Each name stands for a flat space through zero: a line, a plane or more. A row that begins with a name and a colon came from that space; any other row is followed by the name of the space it lies nearest, among the names in its block.
j594j444: [-45  65 -58  12 -10  -2  19 -12  -6 -21  33  19  -4  -1  13  -8 -17  14
 -32  41  46 -19 -37]
j990j304: [-14 -16  10 -31  20  -6   9  -8  -6 -30   0   7 -11 -15  13  -1   9 -16
   1  -3  12 -18  13]
j594j444: [ 38  -5   8 -48   6  14  10 -17 -23  40   7  -5  -1   2 -17 -31  -8  41
  22   8   0  -6  15]
j594j444: [ 17  66  28 -21 -23 -15 -13 -28 -35  -4 -28  -8 -25   6 -51   4  34   1
   0   0 -17  59   2]
j594j444: [  7  19  29  -8  -8 -12  -3 -29 -41 -10 -31 -14 -11 -12 -24 -18  28 -14
  -3 -28  -8  21  24]
j912j686: [ -3 -52  31  26  18  35   3  33 -35  30 -31   7 -21 -60  32 -12 -12   6
 -22  20 -34 -31 -33]
j912j686: [-15  -5 -26  35 -30  -6 -16   2  -2   8  11  -1 -28  29 -34  10  -6 -22
  -8  31 -51  -5   9]
j158j860: [ 13  28  -4  -3  21  12  -7  38  24 -14  -2  -3  16   8  21   1   0  33
  -1 -31  47  34 -43]
j594j444: [-17  43  -9  13 -22   8  14 -60 -53 -11 -33 -31 -12 -10 -32 -33 -18  35
   1 -45  39  40  -1]
j158j860: [ -1  -2  20  38 -14   6  -8  -4 -13  16 -38 -16  -2 -21 -17  13   4 -12
  -6 -11 -23  20  -7]
j912j686: [-25  51 -42  16 -14  13   2  -6 -25 -26  11  -1 -28  21  -4 -28 -29  50
 -15  -6  36  31 -41]
j990j304: [  1  42   7 -16  -8  15 -20  18   0  11 -22   0 -55   0 -56  52   4  12
   2  56 -35  51 -53]
j912j686: [-15 -13  -1  56 -27  21   6  -6  -2  22  -1  12  -3 -13  26  10 -51  40
  -4  21 -17  18 -39]
j912j686: [  7 -18  11  39  -6  11 -10  26  -3  31 -15   0   1 -16   5   6   0  -9
 -14  14 -36  -7 -14]
j594j444: [ -1 -43 -24  35 -36  -2  18 -43   6  51  29  -1  30  12  -1  -9 -41   3
  16  23 -28 -42  44]
j990j304: [ 17 -21  19 -16  22  35  -7  15  -3  34 -53 -37 -20 -27 -49  24  -3  12
  21 -11  -4  20 -23]
j158j860: [ 26  32  11  66 -31 -13 -24  28  14  35  -7   1  35  13   2   8  24 -16
 -21  -1 -36  25  -9]
j990j304: [-29  22  23 -14  -4 -19  20 -27  -5 -44  15  43  -2 -28  54  15  -1   0
 -13  28  14   5 -13]
j158j860: [ 33 -29  -3 -28 -11 -16 -10  -3  14  43  28   2   1  34 -39   5  15 -29
  20  40 -59 -34  55]
j912j686: [-29  35 -18   5   7  15  13   0 -62 -25  -2   9 -32 -25  23 -54  -8  30
 -38   0  32 -11 -36]
j594j444: [ 12  -6  11 -11 -13   4  16 -39  12  18   4  -1  22   0   4  10 -30  36
  30  -5  14  21   8]
j990j304: [ 24   1  13 -24  -5   5   9 -26  13  26  -2  -7  19   3 -12  11 -15  31
  31  -4  11  22   7]
j158j860: [-25  30 -12   4 -27 -33  -2 -31  14 -30  16  11  -4  22 -18  29  13 -38
  -3  22 -12   7  23]
j990j304: [-59  27  12  68 -13  -4  -5  16 -25 -58 -23  26 -29 -37  49  12   2 -19
 -53   6  -6  22 -55]
j912j686: [-25 -58 -10  12   4  17 -23  34 -42  -4 -10  -3 -85   1 -35  -9  -1 -33
 -19  37 -79 -36   1]
j912j686: [  7  36  23 -67   4 -30  11 -49 -14 -50   7   6   1  13   0 -14  24   6
  19 -31  37  31  35]
j912j686: [ -1  38  20  24 -35 -35  10 -40 -19   3   9  22  32 -11  23 -11  23 -24
 -21  12 -14  -4  28]
j990j304: [  0   0 -25  14  -1  11  -3   2  -2  29 -14 -27   1   0 -41   0   1 -13
  -1  -1  -1 -17   5]
j990j304: [-34  17   5  37 -12 -19  20 -33 -29 -37  -1  14  22 -29  52 -31   3 -14
 -30 -27  29 -14  10]
j158j860: [-37  23 -30 -83  15  -5  12 -38   0 -60  17   0 -56  20 -43  23 -10   6
  24  23  36  10   2]
j594j444: [-11   8 -44  -6   3   5  23 -14   1  13  34   4  20   3  13 -27 -23  19
  -4  16  38 -43   3]
j990j304: [  2 -27 -11  17  18  20  -9  30  -3  22 -24 -27  -4 -11 -23  -6   5 -17
  -6 -15  -6 -24  -3]
j158j860: [-22  57 -15   7 -26 -22   9 -41 -27 -12   4   4  -2  -2 -18 -10  16 -18
 -20  17   6  -2  13]
j158j860: [-33  19 -19 -46  28  13   2  18 -21 -30   0  11 -64 -19 -21  11   8  -8
 -18  52   5 -20 -36]
j158j860: [-30  57  -5  16  -3 -46   0 -12  56 -67   4   6  49   9  22  46  37 -56
 -11 -33  54  24   8]
j594j444: [ 23 -36  39  -5  -5 -14  -9   6  25  14   1  13  13   2   8  30  14 -26
  16  13 -46   1  25]
j158j860: [-18 -15 -13 -38   2  -8   8 -34  40 -60  23   0  -6  40   6  25 -37  31
  45 -33  44  41  10]
j912j686: [ -2 -84  24 -33  13   1 -16  10  -9  -3 -11  -4 -58   1 -37  21  10 -48
  18  26 -78 -31  40]
j912j686: [ 13 -12   3   6  -1   8   5  -1  26  38  -5  -8  27 -10  -7  25  -8   0
  14  11  -2  -7  -1]
j594j444: [ 38 -34  33   5  -5   9 -41  45 -34  36 -28 -13 -54  14 -53  -8  31 -23
  -4  15 -99   9  11]
j990j304: [ -1  15  10 -10 -21 -29  13 -37   9 -34  40  33  23  24  48 -11 -11  20
   9  -8  16  19  22]
j594j444: [-10 -11  28  -9 -10  -4  23 -47 -34  -2  -5  14   0 -33  25 -14 -12   9
   1   7  -2  -9  16]
j158j860: [  2  56  -7 -14   6 -25  -1  -5  22 -16  -4  -9  33   3 -16  15  43 -35
  -7 -15  37   5  11]
j990j304: [ -6  21  14  13  -9   1 -11  11  -9 -17 -10  10 -23   0   4  11   2  10
 -10   6 -14  36 -29]
[  6   3  15 -19  12  18   7 -10  -3 -10 -19 -11  -2 -10   5  -1 -19  43
  19 -33  36  38 -22]  j594j444
[ -4  -8 -26 -33 -11 -21   9 -27  36 -38  62  22   8  59  24  -2 -32  29
  31  -3  23   9  27]  j158j860
[  3   2  14  32 -13 -18  -4   5  14  -9   9  16  29   3  38   1   8 -13
 -11 -11  -7   6   6]  j912j686
[ 26 -39  28  16  21   7  -9  46  -6   3   0  10  18  -8  57 -37   8   8
 -12 -34  -8 -12  -3]  j990j304
[ 50 -10  23 -13  -3 -15   0  -1  -7   9  29  12  41  29  43 -58   8  30
  11 -44   4   4  39]  j990j304
[ 10  23  -9   3 -16 -28 -15  -3 -12  26  -1 -10   0  12 -55  -1  53 -69
 -18  28 -47 -34  46]  j912j686
[ 13  34  -4  -9  -7  -5   7 -12 -23  30   4   1  11  -9 -14 -21  19  -4
 -13  22  -2 -20  10]  j990j304
[-40  25 -56  24  -7   6  20 -21 -38  -6  16  -3  -6  -8   3 -46 -18   6
 -31   8  34 -45  -4]  j594j444
[ 24 -38  -2 -36  25  16  -3  10  11  26 -11 -28  -1   5 -36   0   1  -1
  28 -15   2 -17  20]  j990j304
[ -1  10  -8  -7  -7  -8   8  -4  34   7  28  21  20   8  17  27 -12   6
   7  34   5  -4  -7]  j594j444
[ 19  -3  41  -2   3 -13  -7   7  -3  -9 -12   8  13  -8  22  -3  24 -10
  -2 -22 -12  18  10]  j912j686
[  6  29   3  28 -24 -19   5 -17  17  11  10  10  43   3  18   7   5  -5
  -5  -1   6   9   8]  j912j686
[ 20  25   9  -6  12  10   9  -9 -34  35 -33 -26  20 -33 -21 -31  24   0
  -9 -23  24 -12   5]  j158j860
[ 29  12  27  20  -8 -23 -14  15  24  12  -4   2  43   6  12  11  37 -31
  -4 -18 -15  11  19]  j912j686
[  6 -43 -16  -5  14  15   0  16  40  24   6 -13  11   8 -12  26 -21   0
  24   6   0 -18   2]  j990j304
[-18  33 -60  41  -2  -7 -13  14  18 -15  -3 -39  19  35 -36 -12  13 -27
 -14 -49  40  -3   7]  j594j444
[-40  33 -11  12 -23 -10  26 -50 -47 -15   8  20 -11 -28  17 -23 -10   0
 -27  30  10 -21   1]  j594j444
[ -1  -5   4 -14 -30 -31   1 -47  42 -26  28   9  13  46  -6  37 -16  -1
  39  -5  -7  37  39]  j912j686
[ -2  44 -23  26 -30   8 -10  -8 -28  27  -9 -13 -24  12 -49  -6  -5  14
 -13  23 -21  21 -18]  j912j686
[ 13  28  -6 -25   9  -5  29 -49  -9 -10   3 -19  55  -1  20 -48  -7  39
  18 -73  90   8  25]  j158j860

Rows lie near named flat spaces through zero. A row that begins with a name and a colon came from that space; any other row is followed by the name of its block's space that it lies nearest.
j414_j279: [-20  15  -1  30 -38 -14 -23  -2  -3  19 -17 -23 -11  10  -5 -13   7  64
  -8  31  -9 -20  -7]
j741_j227: [-30  81  50  14 -61 -55 -52  -3  -7  13  17  25 -49 -14  38  14  66  34
 -49   4   8   1  33]
j284_j138: [ -4  34  17   9 -40 -13 -19 -50 -21  41  -1  18  21  -1 -11   4  26  53
 -27  10  -2  -4   7]
j757_j289: [ 43   5  -9 -28  -9  19  19   5  16  -3  38  19  38  -4  32 -27  13 -42
 -17  11  23  24   5]
j741_j227: [ 16 -18 -11  18 -12   3  10 -18   8  11  -5 -36  37   4 -33  20  -9  16
   6 -21   3 -55   9]
j284_j138: [-27 -15  -4   3  12 -26 -19  10  22 -16 -37 -21 -31  16  23   2  -9  23
  46  26  -7 -29 -31]
j414_j279: [-14   5 -12  14  18   6   1 -19 -35   4 -32  19  -3  20 -19 -28 -31  36
  -4  24 -24  38 -13]
j757_j289: [-18  16  52  28   9 -60  19  13  14 -43  39  -8 -24 -10  18  -3 -35 -15
 -50  -9  -6   0  32]
j741_j227: [-13   3  30  11 -26   7  -4 -26 -24  44  14  -9   0 -22 -62  24  -4  64
 -24 -35 -18 -39  13]
j284_j138: [ 17  -9  -7 -15   4  -6   6 -61   4  18 -18  12  53  15   4   1  -5  17
  22  17   4 -15 -21]
j757_j289: [ 68  12  -4 -44 -43  53  19  12   9  32  70  13  48 -24  -6 -24  24  -7
 -35 -28  22 -20  20]
j284_j138: [-32 -44 -29  -1 -15  21 -28  41  31  15 -26 -42 -31  -4  20   8  35  -4
  59  53  10   0 -53]
j741_j227: [ -1   2  -8  10   7  -7   3  19   7 -22   1  -1  -5   3  22  -1   9 -44
  -4   9  11  28   8]
j222_j722: [-18 -14  46 -12   2 -14   2 -74 -16  44   3  10  17 -21 -52  46 -14  58
   4 -35 -19 -45  -8]
j414_j279: [-24 -45 -16  44   8 -18  13 -38  12   3 -27 -36  45  10  -1  21  -2 -32
  15  53  11  31 -25]
j222_j722: [  4  18 -18  15   5  -4  -5  -9 -17  -8 -27   8   6  21  -2  -8  -4   6
  -2   2  -4   9  10]
j757_j289: [ -6  44 -16  39  15 -16 -11 -52 -57  -2 -58  30  15  32 -32  12  -5  18
 -18 -20 -16  28  33]
j757_j289: [ 17   3   3 -39  38   0   9 -61 -22   8 -28  45  23  22 -16 -16 -48  58
  26 -16 -26 -24 -20]
j284_j138: [ 12  18  27 -22   8 -25   8  20  20 -31  33  15 -18  -5  35 -14 -12 -15
 -15 -16   3 -13  14]
j414_j279: [ 21  12 -17  -7  22  22  15  -4 -29  -7  -9  27  10  15 -19 -27 -29   7
 -12 -16 -14  21  11]
j757_j289: [-33  -1   0  20   3 -15 -18 -31 -16  13 -34   5  -3   3  -5  30  23  -5
  11  18   0  30  -9]
j222_j722: [-29 -19  15   7  -3  -7 -12  -4   4  14  -9 -22 -21 -12 -21  31   4  22
  19  -8  -7 -29 -12]
j757_j289: [  7  -1   0   0 -10   4   3  26  13  -6  18 -14  -6  -7   6  -5   4 -10
  -7  -5   6 -11   7]
j284_j138: [  3  11  -1   5 -41  21 -12  22   1  24  27  -7  -1 -22  -1  11  50 -19
 -24  -1  19  15  15]
j414_j279: [-16   9  14 -13  23   5  -2 -33 -35  13 -11  45  -7  -5 -14   7  -1   3
  -5  -5 -13  48  -5]
j414_j279: [ 26  22 -53  16  -7  54   0  -7 -51  21 -25  24  34  16 -34 -16  21 -15
 -21  -3   3  61  21]
j284_j138: [-10   5 -16  25 -55   9 -30 -15  -1  44 -14 -24  18  -4  -8  22  59  19
   1  27  17  -4  -5]
j222_j722: [ -9  -3   6  24   6 -25   8   3   9 -21   1 -15   0   4   9   3 -11 -17
 -10   8   2   5   8]
j414_j279: [ 18  19  21 -60 -36  40 -13  80  17  14  63  13 -62 -29  19 -52   7  48
 -13 -11  -8 -31  -8]
j757_j289: [ 29  24 -35  18  -8  13   3  38  -3 -25  -3  -8   7  17   9 -20   8 -32
 -18 -10  12   8  33]
j741_j227: [ -6 -42  15 -16  28  -1  22 -13  14  -1   8  -8   7  -7  -9   1 -39   6
  21   4 -11 -13 -28]
j741_j227: [ 15  31 -19  11 -14   2  -6   0 -10  -6   0  21  20   7  26  -4  41 -52
 -25  14  23  55  23]
j741_j227: [ 22 -16  -7  25 -17  24  28 -21 -14  24  21 -23  53  -6 -50  -4 -20  13
 -34 -10  -2  -7  16]
j414_j279: [-39  18  35 -13  -1 -29 -30   6   0   1  -8  15 -62  -9  16   9   7  40
  12   1 -15 -14 -13]
j741_j227: [ 20  -9 -22   7   6 -21   8   0  34 -30  -9 -19  32  19  42   0   7 -49
  19  20  25  -9  -1]
j222_j722: [-24  22 -50  33  26  -7 -27  39 -20 -41 -75   1 -47  45  23 -26  -5  -5
  26  31 -12  41  -4]
j222_j722: [  4   5  -8  20  10 -31   1 -22   8 -21 -25 -11  20  22  11  10  -8  -8
  10   0   5 -20   9]
j414_j279: [ -6   2 -37  21 -29  31 -15  37 -10  15 -18 -20 -14  14  -4 -43   6  36
  -2  47  -6  21 -17]
j284_j138: [-14 -19 -34  46  26  12   9  -3 -30  -8 -48 -26   5  21 -51  10 -32   3
   9 -10 -17   8   7]
j284_j138: [ 13  13  18 -47  11  -1 -15 -63 -10  26  -8  47  22 -13  -5  60  42 -16
  28 -52  12 -21   5]
j414_j279: [-16 -18 -25  42  25 -29   8   9  10 -38 -48 -40  -5  41   5 -32 -60  32
  22  38 -20 -19 -18]
j741_j227: [ 16  -1  -1 -15  -2   0   7 -33   3  12   4  17  36   4  12  -7   4  -2
   1  17   8  10 -11]
j222_j722: [  2  14 -58  38   9  -1 -10  15 -12 -28 -60 -11   4  47  17 -32  -7  -5
  15  39  -1  28  -1]
j222_j722: [ 19 -25  -1 -17   0   4  17 -36  15  16   7  -3  47   2   1  -6 -13  11
  14  16   5 -18 -23]
j284_j138: [ 10  -7 -16   1 -35 -12 -17 -36  28  24 -16 -20  45  10  26  13  39  10
  27  38  24 -31 -22]
j222_j722: [ 16   6  24 -23 -30  20   3  45  18   9  66  -3 -17 -40   6  11  35 -34
 -29 -32  19  -8  23]
j757_j289: [ 35  38 -27  -1 -11  30   0 -59 -51  34 -18  49  60  14 -27  -3  25   0
 -27 -11   5  45  24]
j757_j289: [ 21  -7 -48  -3 -37  81 -13  22 -28  54 -10 -16  11  -7 -59  -3  31  33
   7 -17  -1 -11  -1]
j741_j227: [-22 -49 -15 -15  75   6  20  54  19 -58 -12  -1 -44   1  30   0 -31 -88
  45  10  -1  53 -26]
j222_j722: [ -5 -39 -23 -46  27  24  -5   4  18   5 -27  10  -9  12  28 -27 -14  15
  67  46  -7   7 -67]
[-23  11   6   3  -3   9 -21 -12 -31  25 -24   9 -27  -5 -38  22   8  42
   6 -24 -18  -9   2]  j222_j722
[-20  10 -15  -6 -21  40 -38  20 -30  40 -28   0 -45 -10 -41  21  35  47
  21 -25 -13 -16  -4]  j222_j722
[ -8 -55 -12 -16 -12  29  -2 -26  14  48 -13 -29  24  -7 -26   8  -2  49
  48  29  -5 -37 -55]  j222_j722
[ 18  18 -33   1  37 -26  -9  34  16 -64 -53 -13 -28  47  27 -15 -36   7
  45 -27  -8 -65  12]  j757_j289
[ 21  17 -38  43 -58   9 -19   1   7  21 -10 -41  43   3  -8  36  72 -32
 -11  -7  37 -21  36]  j414_j279
[ 32  36  40 -34 -24 -44   3 -11  39 -15  51  23  17  -5  65 -20  11  -2
 -25   4  20 -32  13]  j284_j138
[-17 -45  41 -22  42 -35  29 -55  28 -11  26  21  34 -23  34  40   0 -83
  13  22  19  49 -27]  j741_j227
[ 26  -1 -43   3  -4  33  -3   2 -12  10 -29 -12  22  18 -27  -1   3  13
  19 -19   1 -28   7]  j741_j227
[ 55  22 -46 -40  17  34  -7 -16 -18   3 -46  23  22  38 -21 -20 -21  54
  44 -49 -13 -71   3]  j757_j289
[ 31  15  -9 -73   9  19 -20  23  22  -7   3  35 -20  -3  43   6  36 -23
  47 -31  17 -31  -9]  j222_j722
[-26 -13 -16  24 -37  35 -23  58  -2  24   1 -42 -42 -19 -27  10  33  12
   1   5   0  -2  -3]  j222_j722
[ 27  -4 -29  -1 -38  19  -8  87  47 -18  22 -55 -21   0  29 -23  20 -10
  11   2  21 -57   6]  j414_j279
[  6  -6  -4  20 -20  -8  -5  -4  12   8 -11 -43  10   5 -28  20  -6  41
  12 -27  -2 -81  11]  j741_j227
[ 32  44 -19 -17  -2  22  -4   4 -28  -2  -1  44   6  12   6 -26  12  -7
 -21 -17   2  29  25]  j222_j722
[-16  -8 -27  26 -13  36 -10  10 -29  27 -22 -13  -5  -1 -39   3  15  11
  -2  10  -7  30  -4]  j757_j289
[  1   3   4   2   8 -10   5  15   6 -19   6  -3 -11   3   9  -9 -14  -5
  -5  -4  -2  -4   6]  j284_j138
[ -9  10 -10  35   8  21   4  -5 -48   9 -17   2  -2  -1 -61  19  -7   0
 -27 -39 -15  24  33]  j284_j138
[ -1   1  15 -13   6 -41   4   7  39 -33  14   4  -4  11  70 -32 -11 -15
   5  49  10   8 -21]  j741_j227
[-20  19  -2  45 -16 -59 -26  42  37 -46 -25 -54 -39  19  37  18  12  -4
  13   0  11 -61  22]  j284_j138
[  0 -20  11 -58  -4  18  -8 -60   2  52  -1  41  28  -7  15 -14  11  45
  35  47  -3  14 -64]  j284_j138
[ 14   3  -5 -32   3  10  -2 -14   1  10  -6  23   8  12  16 -36 -15  39
  16  24  -9  -4 -28]  j741_j227
[ 69  -3 -34  27 -20   7  37   0  23 -17  20 -47  81  19 -15  -9 -19 -22
 -23 -30  22 -64  43]  j414_j279
[ 12   6 -13   2   7  12   6  -9 -16   0  -7  11  15   6 -12  -2  -2  -9
  -7 -10   0  15  10]  j414_j279
